Below is a small trained network, with its code and all its weights. Each question gives an input and a class and asks what happens when units are switched off, that is, made to give their printed mean instead of their output.

import numpy as np


def w(rows, s, z=0):
    codes = np.array(rows[::2]) - 128.0
    scale = np.full(codes.shape[1], s)
    scale[-1] = z or s
    return codes * scale


def norm(h):
    return h / np.sqrt((h * h).mean(-1, keepdims=True) + 1e-5)


def f(y):
    return y / 2 * (1 + np.tanh(0.7978845608 * (y + 0.044715 * y**3)))


def log_softmax(a):
    a = a - a.max(-1, keepdims=True)
    return a - np.log(np.exp(a).sum(-1, keepdims=True))


def net(x, mask):
    res = np.array(x, float).reshape(1, 4) / 4 @ E
    u = 0
    for l in range(2):
        y = f(norm(res) @ A[l][:, :-1].T + A[l][:, -1])
        res = res + np.where(mask[u : u + 5], y, B[l][:, -1]) @ B[l][:, :-1]
        u += 5
    return log_softmax(norm(res)[-1] @ U[:, :-1].T + U[:, -1])


A, B = {}, {}
E = w([
[121,243,107,139,59],'x0',
[127,128,126,128,128],'x1',
[134,184,65,44,219],'x2',
[252,134,121,143,145],'x3',
],0.012)
A[0] = w([
[115,186,77,83,187,1],'L0N0',
[123,6,133,134,163,161],'L0N1',
[3,125,137,133,116,169],'L0N2',
[115,68,104,76,243,87],'L0N3',
[12,121,135,122,161,234],'L0N4',
],0.023,0.0077)
B[0] = w([
[92,200,168,79,150,195],'L0N0',
[88,233,158,75,157,249],'L0N1',
[120,199,2,177,144,228],'L0N2',
[188,33,65,173,107,239],'L0N3',
[97,29,224,54,71,237],'L0N4',
],0.031,0.015)
A[1] = w([
[187,82,111,180,218,119],'L1N0',
[115,95,125,248,44,169],'L1N1',
[193,126,199,202,3,55],'L1N2',
[195,204,241,139,241,93],'L1N3',
[59,191,202,66,106,2],'L1N4',
],0.027,0.0057)
B[1] = w([
[112,164,104,175,114,170],'L1N0',
[166,134,111,193,150,188],'L1N1',
[68,105,211,134,159,194],'L1N2',
[253,104,120,94,131,220],'L1N3',
[45,146,135,152,119,254],'L1N4',
],0.053,0.019)
U = w([
[38,190,133,82,97,197],'0',
[152,137,41,223,108,175],'1',
[224,184,151,67,134,223],'2',
[128,108,215,197,173,30],'3',
[135,3,87,82,97,4],'4',
],0.022,0.0045)

Each question gives the input, the list of numbers given to net, and the class t.
The units are the neurons (one row each of A and B). Each row of codes is followed by its name. A weight is (code - 128) times the scale printed after its matrix; where a second scale follows, it is the last column's (A, B and U).
mask holds one flag per neuron, layer by layer. A switched-off neuron (its flag False) gives its mean, the last column of its row in B, instead of its output. The means were averaged over made-up inputs and are rounded, as every weight is.
A unit's drop is (log p(t) with every unit on - log p(t) with that unit switched off) / (log p(t) with every unit on - log p(t) with every unit switched off).
The circuit of an input: a set's keep is (log p(t) with only the set's units on - log p(t) with every unit switched off) / (log p(t) with every unit on - log p(t) with every unit switched off). Starting from all 10 units, units are removed one at a time, each time the one whose removal leaves the highest keep (on an exact tie, the one counted first), for as long as the keep stays at least 0.8.
circuit, biggest first: the units of the circuit, biggest drop first
k most important neurons: the k neurons with the biggest drops, biggest first
k most important neurons of layer l: the k neurons of layer l with the biggest drops, biggest first
drop of u: that unit's drop, to one decimal
input [-2,-6,6,0], class 4: circuit, biggest first	(L0N3)
input [-3,7,-1,2], class 2: circuit, biggest first	(L0N1 L1N3)
input [-1,7,6,-4], class 4: 3 most important neurons of layer 0	(L0N3 L0N4 L0N1)
input [-6,0,5,-5], class 4: 2 most important neurons of layer 0	(L0N3 L0N4)
input [5,0,-1,0], class 1: 3 most important neurons	(L0N4 L0N0 L0N1)
input [-8,4,-1,3], class 2: 2 most important neurons	(L0N1 L0N4)
input [-6,-8,0,-4], class 0: 2 most important neurons	(L0N1 L1N3)
input [4,3,-2,-4], class 1: 3 most important neurons	(L0N2 L0N1 L0N0)
input [-6,4,8,-4], class 4: 2 most important neurons of layer 0	(L0N3 L0N4)
input [-7,-5,7,2], class 1: 3 most important neurons	(L0N3 L1N0 L0N4)
input [8,-1,-8,2], class 3: 4 most important neurons	(L0N1 L0N2 L1N2 L0N3)
input [-2,4,2,1], class 1: 2 most important neurons	(L0N3 L0N4)
input [0,2,1,1], class 1: 2 most important neurons	(L0N4 L0N1)
input [3,5,7,7], class 2: 2 most important neurons	(L0N4 L1N3)
input [-1,-5,-8,-4], class 0: circuit, biggest first	(L0N3)
input [-7,-2,0,6], class 2: 2 most important neurons	(L0N1 L0N2)
input [2,-5,-6,-7], class 1: 2 most important neurons	(L0N2 L0N1)
input [5,1,-7,-7], class 1: 2 most important neurons	(L0N2 L0N1)
input [-2,7,6,-1], class 4: 2 most important neurons of layer 0	(L0N3 L0N0)
input [-5,-5,-1,-4], class 0: circuit, biggest first	(L0N1)
input [-7,-8,-6,5], class 2: 2 most important neurons	(L1N3 L0N4)
input [-1,5,2,-3], class 4: 2 most important neurons	(L0N4 L0N3)
input [7,0,-5,-7], class 1: 2 most important neurons	(L0N2 L0N1)
input [0,-1,5,4], class 1: 2 most important neurons of layer 0	(L0N4 L0N1)
input [7,4,-2,5], class 3: 3 most important neurons of layer 0	(L0N1 L0N2 L0N0)
input [-1,-2,-5,0], class 0: 2 most important neurons of layer 1	(L1N4 L1N1)
input [7,5,0,-4], class 1: circuit, biggest first	(L0N1)
input [-3,8,2,7], class 1: 2 most important neurons of layer 0	(L0N4 L0N3)
input [-7,-3,1,-3], class 4: drop of L0N0	0.5
